Below is a small trained network, with its code and all its weights. Each question gives an input and a class and asks what happens when units are switched off, that is, made to give their printed mean instead of their output.

import numpy as np


def w(rows, s, z=0):
    codes = np.array(rows[::2]) - 128.0
    scale = np.full(codes.shape[1], s)
    scale[-1] = z or s
    return codes * scale


def f(y):
    return np.maximum(y, 0)


def log_softmax(a):
    a = a - a.max(-1, keepdims=True)
    return a - np.log(np.exp(a).sum(-1, keepdims=True))


def net(x, mask):
    res = np.array(x, float).reshape(1, 6) / 4 @ E
    y = f(res @ A[0][:, :-1].T + A[0][:, -1])
    res = res + np.where(mask, y, B[0][:, -1]) @ B[0][:, :-1]
    return log_softmax(res[-1] @ U[:, :-1].T + U[:, -1])


A, B = {}, {}
E = w([
[40,57,45,60],'x0',
[132,129,133,124],'x1',
[254,29,106,163],'x2',
[163,123,192,33],'x3',
[138,137,122,113],'x4',
[115,114,141,144],'x5',
],0.0074)
A[0] = w([
[173,78,122,145,6],'N1',
[90,65,117,82,61],'N2',
[103,138,39,173,122],'N3',
[173,88,116,144,13],'N4',
[139,128,150,87,58],'N5',
[187,86,144,98,99],'N6',
[12,161,147,106,21],'N7',
[42,168,183,144,62],'N8',
[128,206,155,138,1],'N9',
[156,174,170,140,212],'N10',
[101,185,119,117,12],'N11',
[81,66,57,48,89],'N12',
[148,101,116,127,22],'N13',
[119,141,80,181,42],'N14',
[156,164,154,154,33],'N15',
[73,94,91,230,235],'N16',
[111,76,172,79,148],'N17',
[157,76,164,64,155],'N18',
[113,106,142,221,123],'N19',
[154,44,139,148,43],'N20',
[94,201,96,118,43],'N21',
[81,70,81,79,44],'N22',
[84,47,81,101,33],'N23',
[91,162,167,70,140],'N24',
[195,52,72,106,128],'N25',
[65,108,199,130,83],'N26',
[54,122,236,215,147],'N27',
[196,43,79,157,114],'N28',
],0.011,0.007)
B[0] = w([
[84,211,16,219,142],'N1',
[219,202,206,89,160],'N2',
[70,80,124,29,189],'N3',
[108,209,8,178,141],'N4',
[44,164,92,81,136],'N5',
[86,197,104,104,167],'N6',
[141,210,25,158,191],'N7',
[156,207,23,133,184],'N8',
[189,184,54,110,147],'N9',
[170,109,153,20,225],'N10',
[106,193,71,153,139],'N11',
[206,176,202,65,207],'N12',
[155,234,14,67,129],'N13',
[78,181,196,2,143],'N14',
[213,249,220,84,144],'N15',
[123,90,171,14,255],'N16',
[79,95,105,29,175],'N17',
[52,53,74,63,190],'N18',
[129,123,110,28,177],'N19',
[156,199,28,235,153],'N20',
[87,173,30,116,157],'N21',
[241,198,212,170,171],'N22',
[229,224,156,174,168],'N23',
[61,103,53,125,199],'N24',
[64,193,47,112,201],'N25',
[125,181,48,111,154],'N26',
[187,168,50,68,206],'N27',
[112,191,40,90,207],'N28',
],0.0081,0.0085)
U = w([
[125,167,72,169,25],'0',
[221,168,178,129,128],'1',
[123,112,131,103,254],'2',
[99,94,133,76,137],'3',
[134,111,126,112,252],'4',
[135,115,126,107,193],'5',
[87,95,172,136,84],'6',
[55,25,250,180,1],'7',
],0.013,0.0085)

Each question gives the input, the list of numbers given to net, and the class t.
The units are the neurons (one row each of A and B). Each row of codes is followed by its name. A weight is (code - 128) times the scale printed after its matrix; where a second scale follows, it is the last column's (A, B and U).
mask holds one flag per neuron, in row order. A switched-off neuron (its flag False) gives its mean, the last column of its row in B, instead of its output. The means were averaged over made-up inputs and are rounded, as every weight is.
A unit's drop is (log p(t) with every unit on - log p(t) with that unit switched off) / (log p(t) with every unit on - log p(t) with every unit switched off).
The circuit of an input: a set's keep is (log p(t) with only the set's units on - log p(t) with every unit switched off) / (log p(t) with every unit on - log p(t) with every unit switched off). Starting from the 12 units with the biggest drops (on a tie, the unit counted first), units are removed one at a time, each time the one whose removal leaves the highest keep (on an exact tie, the one counted first), for as long as the keep stays at least 0.8.
units of the circuit, in order: the units of the circuit, biggest drop first
top k neurons: the k neurons with the biggest drops, biggest first
drop when u is switched off: that unit's drop, to one decimal
input [8,1,-8,3,5,-1], class 0: units of the circuit, in order -> (N7)
input [-6,4,6,-7,2,2], class 3: units of the circuit, in order -> (N16; N19)
input [6,-7,-7,5,6,-3], class 0: units of the circuit, in order -> (N7; N16)
input [3,-6,0,-8,5,4], class 3: units of the circuit, in order -> (N16; N3)
input [7,-7,2,5,-7,1], class 1: units of the circuit, in order -> (N22; N12)
input [7,3,-6,-4,5,-6], class 1: units of the circuit, in order -> (N12; N22)
input [-1,0,6,8,1,2], class 3: top 3 neurons -> (N18; N17; N7)
input [4,2,-8,-7,1,3], class 0: top 2 neurons -> (N7; N8)
input [-4,3,-2,-7,-5,3], class 3: units of the circuit, in order -> (N16; N19; N3)
input [-8,-8,8,-7,8,4], class 0: top 4 neurons -> (N1; N28; N4; N20)
input [-1,-5,-2,-8,-7,8], class 3: units of the circuit, in order -> (N16; N3)
input [8,-7,7,7,-8,-5], class 1: top 4 neurons -> (N12; N22; N2; N23)
input [-6,2,-1,-7,-2,0], class 3: drop when N10 is switched off -> 0.1
input [-2,-6,8,-8,-5,-3], class 0: units of the circuit, in order -> (N28)
input [2,4,5,-1,-2,-4], class 0: drop when N25 is switched off -> 0.4
input [-2,3,8,-5,-6,2], class 0: drop when N20 is switched off -> 0.2
input [7,-3,3,6,4,-6], class 1: drop when N2 is switched off -> 0.4
